Here is a tiny trained network, its code and every weight. The questions are about switching its units off for an input and a target symbol, where a switched-off unit gives its printed mean instead of its output.

import numpy as np


def w(rows, s, z=0):
    codes = np.array(rows[::2]) - 128.0
    scale = np.full(codes.shape[1], s)
    scale[-1] = z or s
    return codes * scale


def norm(h):
    return h / np.sqrt((h * h).mean(-1, keepdims=True) + 1e-5)


def f(y):
    return np.maximum(y, 0)


def softmax(a):
    e = np.exp(a - a.max(-1, keepdims=True))
    return e / e.sum(-1, keepdims=True)


def log_softmax(a):
    a = a - a.max(-1, keepdims=True)
    return a - np.log(np.exp(a).sum(-1, keepdims=True))


def net(x, mask):
    ids = ['αβδεζηθλμξπτφψω'.index(c) for c in x.split()]
    T = len(ids)
    res = E[ids] + P[:T]
    r = norm(res)
    for j in range(2):
        rows = slice(4 * j, 4 * j + 4)
        q, k, v = (r @ M[0][rows].T for M in (Q, K, V))
        z = softmax(np.where(np.tri(T) > 0, q @ k.T / 4**0.5, -1e9)) @ v
        o = O[0][rows]
        res = res + np.where(mask[j], z, o[:, -1]) @ o[:, :-1]
    y = f(norm(res) @ A[0][:, :-1].T + A[0][:, -1])
    res = res + np.where(mask[2:14], y, B[0][:, -1]) @ B[0][:, :-1]
    return log_softmax(norm(res)[-1] @ U[:, :-1].T + U[:, -1])


Q, K, V, O, A, B = {}, {}, {}, {}, {}, {}
E = w([
[184,187,71,124],'α',
[152,87,139,37],'β',
[175,212,144,192],'δ',
[174,213,146,189],'ε',
[179,226,154,178],'ζ',
[147,79,124,71],'η',
[158,79,98,64],'θ',
[151,81,113,70],'λ',
[175,221,153,177],'μ',
[176,63,87,8],'ξ',
[153,86,128,42],'π',
[126,133,163,172],'τ',
[137,93,111,121],'φ',
[128,60,168,85],'ψ',
[177,89,87,47],'ω',
],0.012)
P = w([
[59,118,120,173],'0',
[6,171,176,89],'1',
[114,80,111,180],'2',
[99,186,219,54],'3',
[156,63,118,191],'4',
[132,167,224,75],'5',
[185,49,149,164],'6',
],0.011)
Q[0] = w([
[172,141,138,105],'head 1',
[100,142,160,88],'head 1',
[164,102,145,145],'head 1',
[212,109,193,126],'head 1',
[168,103,180,143],'head 2',
[178,201,155,74],'head 2',
[9,107,63,84],'head 2',
[234,82,105,105],'head 2',
],0.014)
K[0] = w([
[151,103,149,123],'head 1',
[126,162,167,66],'head 1',
[225,101,96,116],'head 1',
[250,93,186,147],'head 1',
[173,115,219,190],'head 2',
[227,162,173,111],'head 2',
[31,202,74,126],'head 2',
[201,99,109,187],'head 2',
],0.012)
V[0] = w([
[175,69,34,224],'head 1',
[64,73,14,183],'head 1',
[196,151,2,75],'head 1',
[31,119,155,29],'head 1',
[77,84,179,195],'head 2',
[99,249,164,126],'head 2',
[253,159,41,107],'head 2',
[81,156,60,139],'head 2',
],0.0064)
O[0] = w([
[67,106,216,3,201],'head 1',
[181,102,137,46,135],'head 1',
[65,101,84,74,73],'head 1',
[161,191,99,98,4],'head 1',
[190,125,147,183,202],'head 2',
[74,51,190,198,235],'head 2',
[36,154,111,124,172],'head 2',
[148,60,206,36,138],'head 2',
],0.0064,0.0011)
A[0] = w([
[208,110,91,57,75],'neuron 1',
[240,85,134,73,149],'neuron 2',
[87,19,128,168,181],'neuron 3',
[59,202,150,119,1],'neuron 4',
[91,67,57,145,177],'neuron 5',
[179,110,201,113,146],'neuron 6',
[143,106,224,165,146],'neuron 7',
[131,121,131,224,125],'neuron 8',
[157,82,11,189,244],'neuron 9',
[93,243,188,110,76],'neuron 10',
[30,194,78,163,109],'neuron 11',
[227,161,159,138,131],'neuron 12',
],0.011,0.0049)
B[0] = w([
[148,80,163,137,194],'neuron 1',
[82,177,117,99,228],'neuron 2',
[140,67,63,212,206],'neuron 3',
[10,101,21,2,162],'neuron 4',
[193,161,198,181,171],'neuron 5',
[76,181,136,98,219],'neuron 6',
[148,136,133,63,253],'neuron 7',
[127,122,77,67,219],'neuron 8',
[170,219,97,226,166],'neuron 9',
[76,169,113,196,223],'neuron 10',
[78,157,27,125,184],'neuron 11',
[125,77,157,155,227],'neuron 12',
],0.0088,0.0065)
U = w([
[43,143,39,80,153],'α',
[137,74,78,228,92],'β',
[59,6,93,99,165],'δ',
[133,79,115,175,108],'ε',
[138,127,135,82,101],'ζ',
[136,54,120,192,129],'η',
[210,178,60,110,2],'θ',
[235,64,221,149,87],'λ',
[151,131,56,103,157],'μ',
[114,135,118,45,158],'ξ',
[135,99,85,191,100],'π',
[161,187,217,165,170],'τ',
[182,171,76,155,119],'φ',
[122,165,183,92,144],'ψ',
[122,109,157,78,102],'ω',
],0.019,0.0055)

Each question gives the input, a string of symbols that net reads in full, and the target symbol t.
The units are the heads (4 rows each of Q, K, V and O) and the neurons (one row each of A and B). Each row of codes is followed by its name. A weight is (code - 128) times the scale printed after its matrix; where a second scale follows, it is the last column's (O, A, B and U).
mask holds one flag per unit, heads first, then neurons. A switched-off unit (its flag False) gives its mean, the last column of its rows in O or B, instead of its output. The means were averaged over made-up inputs and are rounded, as every weight is.
A unit's drop is (log p(t) with every unit on - log p(t) with that unit switched off) / (log p(t) with every unit on - log p(t) with every unit switched off).
The circuit of an input: a set's keep is (log p(t) with only the set's units on - log p(t) with every unit switched off) / (log p(t) with every unit on - log p(t) with every unit switched off). Starting from the 12 units with the biggest drops (on a tie, the unit counted first), units are removed one at a time, each time the one whose removal leaves the highest keep (on an exact tie, the one counted first), for as long as the keep stays at least 0.8.
circuit, biggest first: the units of the circuit, biggest drop first
k most important neurons: the k neurons with the biggest drops, biggest first
which heads matter: for each layer, one digit per head in row order, 1 if its drop is at least 0.15 and else 0, layers parted by /
input μ θ δ δ τ ξ δ, target λ: which heads matter => 10
input α μ θ τ μ α ω, target β: 2 most important neurons => [neuron 3; neuron 9]
input α ω θ β α π, target α: circuit, biggest first => [head 2; head 1]
input α α α α α τ ε, target δ: circuit, biggest first => [head 1; neuron 3; neuron 7]
input θ δ α μ α λ, target α: circuit, biggest first => [head 1]
input α α δ, target δ: circuit, biggest first => [head 1; neuron 3; neuron 7; neuron 10]
input α α ε, target δ: circuit, biggest first => [head 1; neuron 3; neuron 7; neuron 10]
input θ α τ, target ξ: circuit, biggest first => [head 1; head 2; neuron 2; neuron 10]
input φ τ β α τ, target φ: circuit, biggest first => [head 2; neuron 9]
input α α α δ α ξ μ, target δ: circuit, biggest first => [head 1; neuron 3; neuron 7]
input π δ τ μ μ, target λ: circuit, biggest first => [head 1; neuron 10; neuron 7]
input δ δ ψ δ α π ζ, target δ: 2 most important neurons => [neuron 8; neuron 3]
input τ α τ τ, target τ: circuit, biggest first => [head 1; neuron 3]
input α ε π η θ, target θ: which heads matter => 11
input ω α τ, target α: circuit, biggest first => [head 1; head 2; neuron 2]
input μ π λ α τ ω μ, target λ: 3 most important neurons => [neuron 11; neuron 2; neuron 10]
input ζ π ε μ τ μ α, target λ: 3 most important neurons => [neuron 5; neuron 11; neuron 10]
input α α θ ω β α τ, target φ: 2 most important neurons => [neuron 9; neuron 8]
input τ δ θ θ, target τ: which heads matter => 10
input μ τ φ, target β: which heads matter => 00
input ω α α β α λ, target α: which heads matter => 11
input ψ τ α ζ ω μ α, target α: 2 most important neurons => [neuron 12; neuron 7]
